Below are the code and all the weights of a small trained network. Each question names an input and a class and asks about switching units off, where a switched-off unit gives its printed mean instead of its output.

import numpy as np


def w(rows, s, z=0):
    codes = np.array(rows[::2]) - 128.0
    scale = np.full(codes.shape[1], s)
    scale[-1] = z or s
    return codes * scale


def f(y):
    return y / 2 * (1 + np.tanh(0.7978845608 * (y + 0.044715 * y**3)))


def log_softmax(a):
    a = a - a.max(-1, keepdims=True)
    return a - np.log(np.exp(a).sum(-1, keepdims=True))


def net(x, mask):
    res = np.array(x, float).reshape(1, 6) / 4 @ E
    y = f(res @ A[0][:, :-1].T + A[0][:, -1])
    res = res + np.where(mask, y, B[0][:, -1]) @ B[0][:, :-1]
    return log_softmax(res[-1] @ U[:, :-1].T + U[:, -1])


A, B = {}, {}
E = w([
[45,143,147,251,89,103,149,153,146],'x0',
[120,192,118,146,113,193,85,127,16],'x1',
[85,59,163,95,103,198,111,146,190],'x2',
[151,157,224,120,192,114,135,141,87],'x3',
[93,162,108,119,129,136,152,202,175],'x4',
[200,124,160,159,21,103,35,74,161],'x5',
],0.011)
A[0] = w([
[84,136,177,169,137,121,171,68,142,222],'neuron 0',
[79,149,36,148,71,168,135,113,131,192],'neuron 1',
[222,90,110,43,35,172,59,66,145,246],'neuron 2',
[54,101,216,87,176,94,180,151,134,191],'neuron 3',
[136,158,61,105,122,176,157,190,99,249],'neuron 4',
[222,67,144,75,165,102,171,139,140,243],'neuron 5',
[182,68,166,144,106,104,49,51,145,253],'neuron 6',
[162,128,70,81,123,38,120,88,130,169],'neuron 7',
[78,132,194,173,77,85,97,106,129,181],'neuron 8',
[32,99,100,157,123,179,175,193,210,219],'neuron 9',
[196,139,121,69,167,109,121,80,154,239],'neuron 10',
[136,18,195,127,106,165,35,95,162,179],'neuron 11',
[117,187,180,67,249,210,208,178,77,235],'neuron 12',
[160,187,46,106,169,96,131,46,81,192],'neuron 13',
[53,83,30,135,93,122,141,145,136,212],'neuron 14',
[105,146,84,137,129,151,173,254,143,209],'neuron 15',
[127,141,193,184,91,114,106,127,182,175],'neuron 16',
[115,48,139,98,227,147,112,198,147,178],'neuron 17',
[48,149,135,211,112,78,125,196,129,253],'neuron 18',
[101,241,93,141,148,163,176,235,73,192],'neuron 19',
],0.0079,0.003)
B[0] = w([
[196,92,189,174,54,173,240,169,139,161],'neuron 0',
[108,68,75,93,150,219,74,33,172,185],'neuron 1',
[126,77,95,60,90,33,83,77,66,247],'neuron 2',
[140,114,250,109,145,97,241,249,230,186],'neuron 3',
[42,176,147,167,217,125,63,111,115,185],'neuron 4',
[178,141,135,154,169,26,159,108,210,190],'neuron 5',
[200,71,113,102,51,88,137,39,103,216],'neuron 6',
[202,176,40,184,112,52,107,138,138,177],'neuron 7',
[202,104,197,151,28,205,149,52,109,179],'neuron 8',
[99,92,92,118,137,200,109,142,173,215],'neuron 9',
[154,168,59,83,156,24,133,97,159,188],'neuron 10',
[185,19,143,42,92,189,184,94,62,205],'neuron 11',
[123,169,213,114,197,134,131,149,104,237],'neuron 12',
[126,212,28,163,179,108,178,58,93,200],'neuron 13',
[47,114,64,128,124,194,89,82,215,187],'neuron 14',
[103,141,149,88,98,181,72,142,205,193],'neuron 15',
[191,105,188,154,75,153,156,33,142,182],'neuron 16',
[132,93,139,65,243,64,144,172,189,182],'neuron 17',
[129,187,155,199,70,255,123,142,182,206],'neuron 18',
[105,215,142,80,119,199,78,166,59,222],'neuron 19',
],0.0066,0.014)
U = w([
[45,100,80,117,121,181,35,149,207,202],'0',
[141,173,59,177,97,36,104,120,165,231],'1',
[146,17,115,40,58,120,131,122,63,135],'2',
[124,76,181,81,181,80,178,219,200,92],'3',
[80,157,193,126,118,162,138,254,142,12],'4',
[172,99,180,250,29,182,162,126,131,203],'5',
[102,182,171,98,158,139,34,180,48,138],'6',
[94,159,77,176,188,149,177,74,24,52],'7',
],0.0089,0.0011)

Each question gives the input, the list of numbers given to net, and the class t.
The units are the neurons (one row each of A and B). Each row of codes is followed by its name. A weight is (code - 128) times the scale printed after its matrix; where a second scale follows, it is the last column's (A, B and U).
mask holds one flag per neuron, in row order. A switched-off neuron (its flag False) gives its mean, the last column of its row in B, instead of its output. The means were averaged over made-up inputs and are rounded, as every weight is.
A unit's drop is (log p(t) with every unit on - log p(t) with that unit switched off) / (log p(t) with every unit on - log p(t) with every unit switched off).
The circuit of an input: a set's keep is (log p(t) with only the set's units on - log p(t) with every unit switched off) / (log p(t) with every unit on - log p(t) with every unit switched off). Starting from the 12 units with the biggest drops (on a tie, the unit counted first), units are removed one at a time, each time the one whose removal leaves the highest keep (on an exact tie, the one counted first), for as long as the keep stays at least 0.8.
circuit, biggest first: the units of the circuit, biggest drop first
most important unit: the unit with the biggest drop
k most important neurons: the k neurons with the biggest drops, biggest first
drop of u: that unit's drop, to one decimal
input [-3,6,2,0,-6,-8], class 6: most important unit -> neuron 12
input [-2,6,6,4,6,-4], class 4: circuit, biggest first -> neuron 3; neuron 2
input [8,-8,5,-8,0,2], class 5: 4 most important neurons -> neuron 16; neuron 8; neuron 0; neuron 18
input [-6,7,-5,0,8,6], class 1: 4 most important neurons -> neuron 12; neuron 13; neuron 11; neuron 10
input [6,-3,7,7,6,-8], class 4: 2 most important neurons -> neuron 18; neuron 19
input [5,-7,-2,-3,7,2], class 0: 2 most important neurons -> neuron 9; neuron 14
input [-1,2,-3,5,7,-5], class 4: 2 most important neurons -> neuron 3; neuron 2
input [4,2,5,2,5,0], class 4: circuit, biggest first -> neuron 2; neuron 6
input [-2,-8,-8,-4,-7,-8], class 1: 2 most important neurons -> neuron 7; neuron 13
input [2,-3,0,-1,7,-2], class 0: 3 most important neurons -> neuron 9; neuron 14; neuron 15
input [8,3,2,4,-7,-5], class 5: 3 most important neurons -> neuron 0; neuron 8; neuron 18
input [-5,5,-8,1,1,-6], class 6: 2 most important neurons -> neuron 19; neuron 12
input [3,-5,8,-4,-5,-2], class 2: 2 most important neurons -> neuron 11; neuron 4
input [4,4,-8,3,3,3], class 5: circuit, biggest first -> neuron 18
input [-7,-2,-2,-7,-8,0], class 1: 2 most important neurons -> neuron 7; neuron 13
input [4,-3,7,3,-1,0], class 5: 2 most important neurons -> neuron 8; neuron 16
input [4,6,8,3,-7,3], class 2: drop of neuron 2 -> 0.1
input [1,7,-2,7,1,-6], class 6: drop of neuron 14 -> 0.0
input [-7,5,-4,1,3,3], class 1: drop of neuron 10 -> 0.2
input [3,8,-1,-2,2,-2], class 6: circuit, biggest first -> neuron 19
